Below is a small trained network, with its code and all its weights. Each question gives an input and a target symbol and asks what happens when units are switched off, that is, made to give their printed mean instead of their output.

import numpy as np


def w(rows, s, z=0):
    codes = np.array(rows[::2]) - 128.0
    scale = np.full(codes.shape[1], s)
    scale[-1] = z or s
    return codes * scale


def norm(h):
    return h / np.sqrt((h * h).mean(-1, keepdims=True) + 1e-5)


def f(y):
    return y / 2 * (1 + np.tanh(0.7978845608 * (y + 0.044715 * y**3)))


def softmax(a):
    e = np.exp(a - a.max(-1, keepdims=True))
    return e / e.sum(-1, keepdims=True)


def log_softmax(a):
    a = a - a.max(-1, keepdims=True)
    return a - np.log(np.exp(a).sum(-1, keepdims=True))


def net(x, mask):
    ids = ['ΓΘδζμτ'.index(c) for c in x.split()]
    T = len(ids)
    res = E[ids] + P[:T]
    q, k, v = (norm(res) @ M[0].T for M in (Q, K, V))
    z = softmax(np.where(np.tri(T) > 0, q @ k.T / 3**0.5, -1e9)) @ v
    res = res + np.where(mask[0], z, O[0][:, -1]) @ O[0][:, :-1]
    y = f(norm(res) @ A[0][:, :-1].T + A[0][:, -1])
    res = res + np.where(mask[1:9], y, B[0][:, -1]) @ B[0][:, :-1]
    return log_softmax(norm(res)[-1] @ U[:, :-1].T + U[:, -1])


Q, K, V, O, A, B = {}, {}, {}, {}, {}, {}
E = w([
[132,131,142,6,137],'Γ',
[153,145,125,167,145],'Θ',
[135,88,147,150,130],'δ',
[147,165,107,133,141],'ζ',
[133,121,133,103,101],'μ',
[89,87,22,161,180],'τ',
],0.021)
P = w([
[1,213,160,160,76],'0',
[208,119,163,154,224],'1',
[71,100,186,96,203],'2',
[33,157,45,85,4],'3',
[45,52,57,75,198],'4',
[179,115,111,108,98],'5',
[78,56,3,66,146],'6',
[144,170,122,165,42],'7',
[138,63,17,108,92],'8',
[139,221,241,144,62],'9',
[129,111,66,159,61],'10',
[109,214,243,120,137],'11',
],0.008)
Q[0] = w([
[9,149,82,184,77],'head 0',
[69,149,189,48,248],'head 0',
[135,178,207,158,87],'head 0',
],0.011)
K[0] = w([
[253,48,122,168,198],'head 0',
[66,177,243,148,171],'head 0',
[204,160,163,182,64],'head 0',
],0.013)
V[0] = w([
[159,158,70,202,155],'head 0',
[83,51,174,135,151],'head 0',
[154,54,196,255,31],'head 0',
],0.0084)
O[0] = w([
[161,102,186,53,185,221],'head 0',
[247,121,150,92,95,125],'head 0',
[180,58,68,107,129,6],'head 0',
],0.014,0.0023)
A[0] = w([
[157,184,90,254,138,161],'neuron 0',
[73,89,49,108,141,130],'neuron 1',
[117,80,105,181,76,118],'neuron 2',
[127,187,54,72,215,122],'neuron 3',
[82,95,46,121,159,255],'neuron 4',
[67,89,53,108,172,96],'neuron 5',
[153,183,190,129,42,163],'neuron 6',
[242,115,58,104,112,120],'neuron 7',
],0.011,0.0053)
B[0] = w([
[113,96,148,30,68,192],'neuron 0',
[177,71,144,127,193,186],'neuron 1',
[72,136,177,94,55,149],'neuron 2',
[160,71,133,107,103,227],'neuron 3',
[98,71,79,115,191,255],'neuron 4',
[203,100,144,113,254,186],'neuron 5',
[168,124,147,73,189,174],'neuron 6',
[140,202,126,202,132,189],'neuron 7',
],0.0092,0.0074)
U = w([
[162,61,50,125,216,77],'Γ',
[65,190,128,178,182,141],'Θ',
[93,59,39,95,49,87],'δ',
[224,155,232,107,131,71],'ζ',
[255,139,55,156,75,123],'μ',
[146,181,142,132,95,251],'τ',
],0.0097,0.0023)

Each question gives the input, a string of symbols that net reads in full, and the target symbol t.
The units are the heads (3 rows each of Q, K, V and O) and the neurons (one row each of A and B). Each row of codes is followed by its name. A weight is (code - 128) times the scale printed after its matrix; where a second scale follows, it is the last column's (O, A, B and U).
mask holds one flag per unit, heads first, then neurons. A switched-off unit (its flag False) gives its mean, the last column of its rows in O or B, instead of its output. The means were averaged over made-up inputs and are rounded, as every weight is.
A unit's drop is (log p(t) with every unit on - log p(t) with that unit switched off) / (log p(t) with every unit on - log p(t) with every unit switched off).
The circuit of an input: a set's keep is (log p(t) with only the set's units on - log p(t) with every unit switched off) / (log p(t) with every unit on - log p(t) with every unit switched off). Starting from all 9 units, units are removed one at a time, each time the one whose removal leaves the highest keep (on an exact tie, the one counted first), for as long as the keep stays at least 0.8.
circuit, biggest first: the units of the circuit, biggest drop first
top k neurons: the k neurons with the biggest drops, biggest first
drop when u is switched off: that unit's drop, to one decimal
input τ Γ δ τ Θ τ τ ζ μ, target ζ: top neuron	neuron 4
input Γ μ δ Γ Θ μ, target τ: circuit, biggest first	head 0; neuron 4
input τ Θ Θ τ δ ζ Γ Θ Γ ζ τ Θ, target Θ: circuit, biggest first	head 0; neuron 1; neuron 5
input Θ δ Γ ζ, target μ: circuit, biggest first	head 0; neuron 7
input τ μ μ Γ Γ μ Γ μ μ Θ, target δ: circuit, biggest first	head 0; neuron 0
input ζ Θ μ μ, target Γ: circuit, biggest first	head 0; neuron 0
input Θ τ ζ τ μ ζ μ ζ δ, target δ: circuit, biggest first	head 0; neuron 5
input δ μ μ Γ Θ δ δ μ ζ, target μ: circuit, biggest first	head 0; neuron 7; neuron 3; neuron 5
input μ Γ τ Θ μ μ Γ ζ Θ Θ Θ δ, target Γ: top 2 neurons	neuron 0; neuron 3
input Γ Θ δ μ Θ Γ, target τ: top 2 neurons	neuron 4; neuron 5
input ζ Γ ζ Θ, target τ: top 2 neurons	neuron 0; neuron 4
input τ μ μ Θ τ τ τ τ Θ Γ Γ, target τ: top 2 neurons	neuron 5; neuron 4
input Θ δ Γ τ ζ Θ μ δ τ μ δ δ, target δ: top 2 neurons	neuron 2; neuron 5
input δ Γ Γ Θ δ δ δ δ τ δ, target μ: top neuron	neuron 7
input τ δ ζ Γ ζ Θ τ δ δ, target ζ: drop when head 0 is switched off	1.2
input Γ μ δ τ μ τ ζ Γ μ Γ, target Θ: drop when neuron 3 is switched off	0.1
input μ τ δ Γ δ Γ Γ ζ, target τ: drop when neuron 5 is switched off	0.3
input Θ τ μ Θ ζ Θ μ, target Θ: top 2 neurons	neuron 0; neuron 3
